Below is a small trained network, with its code and all its weights. Each question gives an input and a target symbol and asks what happens when units are switched off, that is, made to give their printed mean instead of their output.

import numpy as np


def w(rows, s, z=0):
    codes = np.array(rows[::2]) - 128.0
    scale = np.full(codes.shape[1], s)
    scale[-1] = z or s
    return codes * scale


def norm(h):
    return h / np.sqrt((h * h).mean(-1, keepdims=True) + 1e-5)


def f(y):
    return y / 2 * (1 + np.tanh(0.7978845608 * (y + 0.044715 * y**3)))


def softmax(a):
    e = np.exp(a - a.max(-1, keepdims=True))
    return e / e.sum(-1, keepdims=True)


def log_softmax(a):
    a = a - a.max(-1, keepdims=True)
    return a - np.log(np.exp(a).sum(-1, keepdims=True))


def net(x, mask):
    ids = ['αγδηθπω'.index(c) for c in x.split()]
    T = len(ids)
    res = E[ids] + P[:T]
    r = norm(res)
    for j in range(2):
        rows = slice(4 * j, 4 * j + 4)
        q, k, v = (r @ M[0][rows].T for M in (Q, K, V))
        z = softmax(np.where(np.tri(T) > 0, q @ k.T / 4**0.5, -1e9)) @ v
        o = O[0][rows]
        res = res + np.where(mask[j], z, o[:, -1]) @ o[:, :-1]
    y = f(norm(res) @ A[0][:, :-1].T + A[0][:, -1])
    res = res + np.where(mask[2:10], y, B[0][:, -1]) @ B[0][:, :-1]
    return log_softmax(norm(res)[-1] @ U[:, :-1].T + U[:, -1])


Q, K, V, O, A, B = {}, {}, {}, {}, {}, {}
E = w([
[125,57,122,211,86],'α',
[126,149,180,114,99],'γ',
[193,164,187,157,175],'δ',
[179,168,19,129,114],'η',
[115,3,130,88,81],'θ',
[174,141,195,120,125],'π',
[58,101,49,96,244],'ω',
],0.0057)
P = w([
[124,111,180,75,129],'0',
[99,35,185,163,97],'1',
[124,20,211,137,97],'2',
[118,105,186,48,144],'3',
[143,94,152,51,135],'4',
[143,68,94,136,154],'5',
[154,85,84,144,59],'6',
[136,85,84,79,185],'7',
[74,252,111,215,152],'8',
[203,55,43,124,169],'9',
],0.0047)
Q[0] = w([
[85,183,117,55,126],'head 0',
[201,34,116,86,134],'head 0',
[170,34,102,92,121],'head 0',
[59,180,162,227,110],'head 0',
[88,75,93,161,129],'head 1',
[91,254,139,48,164],'head 1',
[125,164,131,140,47],'head 1',
[93,157,92,76,158],'head 1',
],0.0066)
K[0] = w([
[112,121,100,193,101],'head 0',
[108,132,129,73,214],'head 0',
[78,148,130,69,212],'head 0',
[193,173,161,71,53],'head 0',
[158,189,141,105,124],'head 1',
[112,109,130,255,76],'head 1',
[100,63,158,130,135],'head 1',
[171,161,128,206,71],'head 1',
],0.0083)
V[0] = w([
[168,92,78,138,255],'head 0',
[97,116,243,129,174],'head 0',
[157,175,170,50,100],'head 0',
[236,182,191,185,164],'head 0',
[187,139,89,158,51],'head 1',
[33,36,152,86,166],'head 1',
[114,119,95,215,125],'head 1',
[71,115,103,59,36],'head 1',
],0.0064)
O[0] = w([
[4,204,182,199,47,252],'head 0',
[106,182,29,88,132,97],'head 0',
[133,54,128,57,180,126],'head 0',
[72,85,91,59,3,19],'head 0',
[205,47,100,128,62,176],'head 1',
[112,190,186,192,217,125],'head 1',
[169,201,107,214,42,67],'head 1',
[213,104,125,90,189,180],'head 1',
],0.0055,0.0035)
A[0] = w([
[153,52,13,89,154,132],'neuron 0',
[58,237,163,201,165,88],'neuron 1',
[150,117,135,29,76,67],'neuron 2',
[115,65,155,129,168,252],'neuron 3',
[80,254,133,142,185,93],'neuron 4',
[75,13,165,162,59,173],'neuron 5',
[40,191,81,212,189,154],'neuron 6',
[156,40,217,57,110,38],'neuron 7',
],0.0046,0.0034)
B[0] = w([
[116,163,236,85,127,189],'neuron 0',
[101,24,193,123,88,213],'neuron 1',
[114,112,121,127,44,119],'neuron 2',
[149,207,168,178,132,233],'neuron 3',
[108,40,187,165,89,188],'neuron 4',
[123,162,253,119,167,181],'neuron 5',
[187,43,74,237,78,252],'neuron 6',
[177,104,85,141,68,144],'neuron 7',
],0.005,0.0036)
U = w([
[220,185,25,209,77,135],'α',
[169,96,44,25,221,132],'γ',
[18,165,83,48,17,127],'δ',
[253,8,177,125,23,218],'η',
[93,193,214,165,241,178],'θ',
[116,85,87,38,134,24],'π',
[89,189,127,200,100,3],'ω',
],0.0057,0.0038)

Each question gives the input, a string of symbols that net reads in full, and the target symbol t.
The units are the heads (4 rows each of Q, K, V and O) and the neurons (one row each of A and B). Each row of codes is followed by its name. A weight is (code - 128) times the scale printed after its matrix; where a second scale follows, it is the last column's (O, A, B and U).
mask holds one flag per unit, heads first, then neurons. A switched-off unit (its flag False) gives its mean, the last column of its rows in O or B, instead of its output. The means were averaged over made-up inputs and are rounded, as every weight is.
A unit's drop is (log p(t) with every unit on - log p(t) with that unit switched off) / (log p(t) with every unit on - log p(t) with every unit switched off).
The circuit of an input: a set's keep is (log p(t) with only the set's units on - log p(t) with every unit switched off) / (log p(t) with every unit on - log p(t) with every unit switched off). Starting from all 10 units, units are removed one at a time, each time the one whose removal leaves the highest keep (on an exact tie, the one counted first), for as long as the keep stays at least 0.8.
units of the circuit, in order: the units of the circuit, biggest drop first
most important unit: the unit with the biggest drop
k most important neurons: the k neurons with the biggest drops, biggest first
which heads matter: for each layer, one digit per head in row order, 1 if its drop is at least 0.15 and else 0, layers parted by /
input η ω γ η η η δ α ω ω, target α: which heads matter -> 11
input γ θ θ, target γ: units of the circuit, in order -> [head 0; head 1]
input θ η γ, target θ: units of the circuit, in order -> [head 1]
input γ η π, target γ: units of the circuit, in order -> [head 0; head 1]
input η η π ω η, target α: which heads matter -> 11
input η γ δ η η ω θ η δ, target η: 2 most important neurons -> [neuron 1; neuron 4]
input ω η θ, target θ: which heads matter -> 00
input η γ η γ θ θ, target γ: units of the circuit, in order -> [head 0; neuron 6]
input γ δ η η η ω δ η η θ, target θ: which heads matter -> 10
input δ η π, target δ: which heads matter -> 11
input ω δ η, target θ: which heads matter -> 01
input ω η π η η η γ η ω, target γ: which heads matter -> 11
input η ω η η ω, target η: units of the circuit, in order -> [head 0; neuron 6; head 1]
input η ω η η γ η π, target θ: units of the circuit, in order -> [neuron 6; head 1]
input η δ η η δ η η η δ, target η: which heads matter -> 00
input γ η η γ γ η η, target γ: which heads matter -> 10
input ω α δ α ω δ α ω ω, target α: which heads matter -> 10
input δ η η, target δ: which heads matter -> 10
input γ γ η, target γ: units of the circuit, in order -> [head 0]
input γ η γ γ η θ η θ γ, target η: most important unit -> neuron 1
input ω γ π, target θ: which heads matter -> 01
input η δ η η η α η γ η ω, target θ: 4 most important neurons -> [neuron 0; neuron 1; neuron 4; neuron 6]
input η θ δ δ α ω η η ω, target η: 3 most important neurons -> [neuron 6; neuron 1; neuron 4]
